Here is a tiny trained network, its code and every weight. The questions are about switching its units off for an input and a class, where a switched-off unit gives its printed mean instead of its output.

import numpy as np


def w(rows, s, z=0):
    codes = np.array(rows[::2]) - 128.0
    scale = np.full(codes.shape[1], s)
    scale[-1] = z or s
    return codes * scale


def f(y):
    return np.maximum(y, 0)


def log_softmax(a):
    a = a - a.max(-1, keepdims=True)
    return a - np.log(np.exp(a).sum(-1, keepdims=True))


def net(x, mask):
    res = np.array(x, float).reshape(1, 5) / 4 @ E
    y = f(res @ A[0][:, :-1].T + A[0][:, -1])
    res = res + np.where(mask, y, B[0][:, -1]) @ B[0][:, :-1]
    return log_softmax(res[-1] @ U[:, :-1].T + U[:, -1])


A, B = {}, {}
E = w([
[237,54,136,50],'x0',
[116,147,140,94],'x1',
[254,199,56,108],'x2',
[123,128,126,132],'x3',
[131,120,124,140],'x4',
],0.0098)
A[0] = w([
[84,224,160,176,66],'neuron 0',
[181,61,244,40,100],'neuron 1',
[92,51,222,159,131],'neuron 2',
[17,173,89,130,163],'neuron 3',
[154,87,134,131,254],'neuron 4',
[209,190,62,146,88],'neuron 5',
],0.011,0.0099)
B[0] = w([
[244,34,76,146,183],'neuron 0',
[164,90,145,186,221],'neuron 1',
[103,110,27,50,225],'neuron 2',
[144,144,125,192,236],'neuron 3',
[198,253,87,169,254],'neuron 4',
[62,33,99,65,227],'neuron 5',
],0.011,0.01)
U = w([
[39,2,63,24,94],'0',
[136,194,96,154,183],'1',
[142,189,108,156,190],'2',
[131,168,131,155,224],'3',
[200,36,175,220,2],'4',
[108,172,221,144,74],'5',
],0.0093,0.0078)

Each question gives the input, the list of numbers given to net, and the class t.
The units are the neurons (one row each of A and B). Each row of codes is followed by its name. A weight is (code - 128) times the scale printed after its matrix; where a second scale follows, it is the last column's (A, B and U).
mask holds one flag per neuron, in row order. A switched-off neuron (its flag False) gives its mean, the last column of its row in B, instead of its output. The means were averaged over made-up inputs and are rounded, as every weight is.
A unit's drop is (log p(t) with every unit on - log p(t) with that unit switched off) / (log p(t) with every unit on - log p(t) with every unit switched off).
The circuit of an input: a set's keep is (log p(t) with only the set's units on - log p(t) with every unit switched off) / (log p(t) with every unit on - log p(t) with every unit switched off). Starting from all 6 units, units are removed one at a time, each time the one whose removal leaves the highest keep (on an exact tie, the one counted first), for as long as the keep stays at least 0.8.
circuit, biggest first: the units of the circuit, biggest drop first
unit that matters most: the unit with the biggest drop
top k neurons: the k neurons with the biggest drops, biggest first
drop when u is switched off: that unit's drop, to one decimal
input [3,-5,8,-2,7], class 0: circuit, biggest first -> (neuron 5)
input [8,5,-7,3,1], class 4: top 2 neurons -> (neuron 1; neuron 5)
input [4,6,7,-5,2], class 0: top 2 neurons -> (neuron 5; neuron 3)
input [4,-7,-3,7,-5], class 2: top 2 neurons -> (neuron 5; neuron 4)
input [-7,-6,-2,3,-2], class 4: top 3 neurons -> (neuron 0; neuron 4; neuron 3)
input [-8,-2,3,0,-2], class 4: top 4 neurons -> (neuron 0; neuron 4; neuron 2; neuron 3)
input [-7,3,-6,-5,-5], class 4: top 3 neurons -> (neuron 3; neuron 0; neuron 5)
input [-6,-2,0,-5,-2], class 4: top 4 neurons -> (neuron 0; neuron 4; neuron 2; neuron 3)
input [-7,-5,-3,5,5], class 4: top 3 neurons -> (neuron 0; neuron 4; neuron 3)
input [-8,-1,6,-3,-1], class 4: top 4 neurons -> (neuron 0; neuron 2; neuron 4; neuron 3)
input [1,-1,7,-1,-3], class 0: top 2 neurons -> (neuron 5; neuron 3)
input [-6,-2,-8,-6,3], class 0: top 4 neurons -> (neuron 2; neuron 4; neuron 0; neuron 1)
input [5,7,-5,-5,-7], class 1: top 4 neurons -> (neuron 5; neuron 4; neuron 2; neuron 0)
input [-5,-2,3,-4,-4], class 4: circuit, biggest first -> (neuron 0; neuron 2)
input [-8,0,-7,0,5], class 4: unit that matters most -> neuron 3
input [3,-1,-4,-1,8], class 1: circuit, biggest first -> (neuron 5; neuron 4)
input [8,5,-2,4,-5], class 4: drop when neuron 1 is switched off -> 1.9
input [0,-6,7,3,-5], class 0: drop when neuron 5 is switched off -> 1.1
input [6,-6,6,4,-6], class 0: drop when neuron 5 is switched off -> 2.8
input [5,2,-5,-8,2], class 3: unit that matters most -> neuron 5
